Below is a small trained network, with its code and all its weights. Each question gives an input and a target symbol and asks what happens when units are switched off, that is, made to give their printed mean instead of their output.

import numpy as np


def w(rows, s, z=0):
    codes = np.array(rows[::2]) - 128.0
    scale = np.full(codes.shape[1], s)
    scale[-1] = z or s
    return codes * scale


def f(y):
    return np.maximum(y, 0)


def softmax(a):
    e = np.exp(a - a.max(-1, keepdims=True))
    return e / e.sum(-1, keepdims=True)


def log_softmax(a):
    a = a - a.max(-1, keepdims=True)
    return a - np.log(np.exp(a).sum(-1, keepdims=True))


def net(x, mask):
    ids = ['ΓΛαεζημξτψω'.index(c) for c in x.split()]
    T = len(ids)
    res = E[ids] + P[:T]
    u = 0
    for l in range(3):
        q, k, v = (res @ M[l].T for M in (Q, K, V))
        z = softmax(np.where(np.tri(T) > 0, q @ k.T / 3**0.5, -1e9)) @ v
        res = res + np.where(mask[u], z, O[l][:, -1]) @ O[l][:, :-1]
        u += 1
        y = f(res @ A[l][:, :-1].T + A[l][:, -1])
        res = res + np.where(mask[u : u + 4], y, B[l][:, -1]) @ B[l][:, :-1]
        u += 4
    return log_softmax(res[-1] @ U[:, :-1].T + U[:, -1])


Q, K, V, O, A, B = {}, {}, {}, {}, {}, {}
E = w([
[136,46,98,163,137],'Γ',
[99,89,90,135,55],'Λ',
[4,110,118,163,141],'α',
[188,114,88,136,72],'ε',
[134,142,219,171,111],'ζ',
[127,104,163,101,175],'η',
[169,117,80,163,152],'μ',
[186,199,125,128,86],'ξ',
[55,78,183,192,140],'τ',
[102,79,126,150,156],'ψ',
[59,193,96,83,134],'ω',
],0.023)
P = w([
[252,201,190,239,186],'0',
[252,177,178,198,212],'1',
[208,164,184,193,182],'2',
[179,152,198,179,147],'3',
[165,148,194,187,143],'4',
[158,122,196,179,139],'5',
[140,115,209,172,129],'6',
[124,115,202,162,110],'7',
[109,116,213,170,109],'8',
[98,105,213,160,95],'9',
[96,113,210,163,83],'10',
[78,106,228,160,78],'11',
[82,102,207,158,79],'12',
],0.0042)
Q[0] = w([
[127,129,57,92,81],'0.h0',
[133,94,2,76,179],'0.h0',
[199,110,65,84,98],'0.h0',
],0.0071)
K[0] = w([
[109,176,99,3,73],'0.h0',
[148,112,45,112,126],'0.h0',
[126,178,42,147,84],'0.h0',
],0.0074)
V[0] = w([
[94,172,69,254,46],'0.h0',
[137,141,111,144,135],'0.h0',
[155,181,45,102,110],'0.h0',
],0.0063)
O[0] = w([
[154,112,71,102,220,251],'0.h0',
[86,115,88,134,148,142],'0.h0',
[206,254,34,152,244,159],'0.h0',
],0.0049,0.0029)
A[0] = w([
[104,2,84,175,118,167],'0.n0',
[165,85,185,129,111,209],'0.n1',
[85,70,233,165,157,125],'0.n2',
[153,22,76,75,214,2],'0.n3',
],0.0082,0.00087)
B[0] = w([
[40,183,146,137,147,255],'0.n0',
[101,102,116,129,57,176],'0.n1',
[127,38,140,113,36,229],'0.n2',
[122,181,254,208,152,184],'0.n3',
],0.0079,0.0052)
Q[1] = w([
[115,26,209,149,154],'1.h0',
[112,185,203,194,254],'1.h0',
[109,178,115,112,74],'1.h0',
],0.0068)
K[1] = w([
[110,152,117,118,129],'1.h0',
[117,103,156,1,140],'1.h0',
[108,120,62,73,134],'1.h0',
],0.0095)
V[1] = w([
[132,68,109,29,143],'1.h0',
[79,101,179,82,238],'1.h0',
[254,140,84,151,86],'1.h0',
],0.005)
O[1] = w([
[48,62,110,129,241,5],'1.h0',
[153,74,130,92,138,90],'1.h0',
[1,26,201,115,52,27],'1.h0',
],0.0045,0.0021)
A[1] = w([
[3,165,94,228,199,255],'1.n0',
[22,166,114,213,206,102],'1.n1',
[24,139,148,53,79,86],'1.n2',
[184,102,103,233,100,160],'1.n3',
],0.0055,0.0051)
B[1] = w([
[106,176,134,157,145,244],'1.n0',
[125,160,252,61,148,184],'1.n1',
[184,227,93,157,198,175],'1.n2',
[164,196,125,160,59,171],'1.n3',
],0.011)
Q[2] = w([
[93,251,147,139,168],'2.h0',
[131,158,164,154,179],'2.h0',
[118,173,29,90,131],'2.h0',
],0.012)
K[2] = w([
[138,82,118,9,142],'2.h0',
[139,94,81,162,143],'2.h0',
[152,75,166,112,180],'2.h0',
],0.011)
V[2] = w([
[134,51,255,110,205],'2.h0',
[207,113,143,79,122],'2.h0',
[168,222,137,160,106],'2.h0',
],0.0057)
O[2] = w([
[86,179,239,144,126,81],'2.h0',
[215,102,254,198,165,96],'2.h0',
[124,142,115,108,184,254],'2.h0',
],0.0078,0.0079)
A[2] = w([
[119,163,142,190,140,172],'2.n0',
[247,145,100,62,33,141],'2.n1',
[157,170,100,89,184,7],'2.n2',
[59,118,155,87,148,3],'2.n3',
],0.013,0.0035)
B[2] = w([
[171,43,102,8,54,254],'2.n0',
[114,56,191,115,196,224],'2.n1',
[135,138,170,254,126,235],'2.n2',
[139,21,139,150,99,182],'2.n3',
],0.0084,0.012)
U = w([
[162,170,221,2,94,159],'Γ',
[136,115,53,32,131,221],'Λ',
[93,139,188,188,169,167],'α',
[176,61,202,121,197,125],'ε',
[151,85,240,206,87,1],'ζ',
[242,106,151,182,48,118],'η',
[141,99,168,114,126,104],'μ',
[147,106,175,124,118,74],'ξ',
[123,71,142,180,58,102],'τ',
[146,103,173,128,110,73],'ψ',
[56,62,159,63,192,189],'ω',
],0.0083,0.007)

Each question gives the input, a string of symbols that net reads in full, and the target symbol t.
The units are the heads (3 rows each of Q, K, V and O) and the neurons (one row each of A and B). Each row of codes is followed by its name. A weight is (code - 128) times the scale printed after its matrix; where a second scale follows, it is the last column's (O, A, B and U).
mask holds one flag per unit, layer by layer, with each layer's heads first. A switched-off unit (its flag False) gives its mean, the last column of its rows in O or B, instead of its output. The means were averaged over made-up inputs and are rounded, as every weight is.
A unit's drop is (log p(t) with every unit on - log p(t) with that unit switched off) / (log p(t) with every unit on - log p(t) with every unit switched off).
most important unit: the unit with the biggest drop
top k neurons: the k neurons with the biggest drops, biggest first
k most important neurons of layer l: the k neurons of layer l with the biggest drops, biggest first
drop when u is switched off: that unit's drop, to one decimal
input Γ μ Γ α ξ, target ε: 2 most important neurons of layer 1 : 1.n0, 1.n2
input ω Γ η η Λ, target Γ: most important neuron of layer 1 : 1.n0
input ε Λ Λ τ Γ ε ε ω ω ω Λ, target Λ: top 2 neurons : 2.n2, 2.n1
input η ε α ω ω ω ω Γ ω Λ μ, target Γ: 3 most important neurons of layer 1 : 1.n0, 1.n3, 1.n2
input η ε μ ω Γ, target Γ: top 2 neurons : 0.n0, 2.n0
input ω μ ε, target ε: top 2 neurons : 2.n1, 1.n0
input η ω ξ α, target Γ: top 2 neurons : 2.n0, 1.n2
input ε ε ω μ, target η: 2 most important neurons of layer 0 : 0.n3, 0.n2
input ε ω ε ζ ω ω ω ω α Γ, target Γ: 2 most important neurons of layer 0 : 0.n0, 0.n3
input ζ ω Λ ω μ ω ε ω ω, target α: top 3 neurons : 2.n2, 1.n3, 2.n0
input ε ω ε ω ω ω ψ ε ξ ω Γ ε τ, target τ: top 4 neurons : 0.n2, 2.n1, 0.n1, 1.n1
input Λ ω τ ω μ, target η: 3 most important neurons of layer 0 : 0.n2, 0.n3, 0.n0
input ε η ξ μ ε ε, target ε: 3 most important neurons of layer 1 : 1.n0, 1.n2, 1.n3
input Γ α η α, target Γ: most important unit : 2.n0
input Γ μ ω η Γ Γ α τ ω μ, target Γ: 3 most important neurons of layer 1 : 1.n0, 1.n2, 1.n3
input ω ε η ε ε ω η ω ε Λ Λ, target Γ: drop when 1.n1 is switched off : -0.1
input ω Γ Γ Γ ω μ ω Γ ω ω ε τ, target τ: drop when 0.n1 is switched off : 0.1
input ω Γ Γ τ ω Γ Γ Γ ξ Γ Γ ω ω, target α: drop when 2.n0 is switched off : 0.3
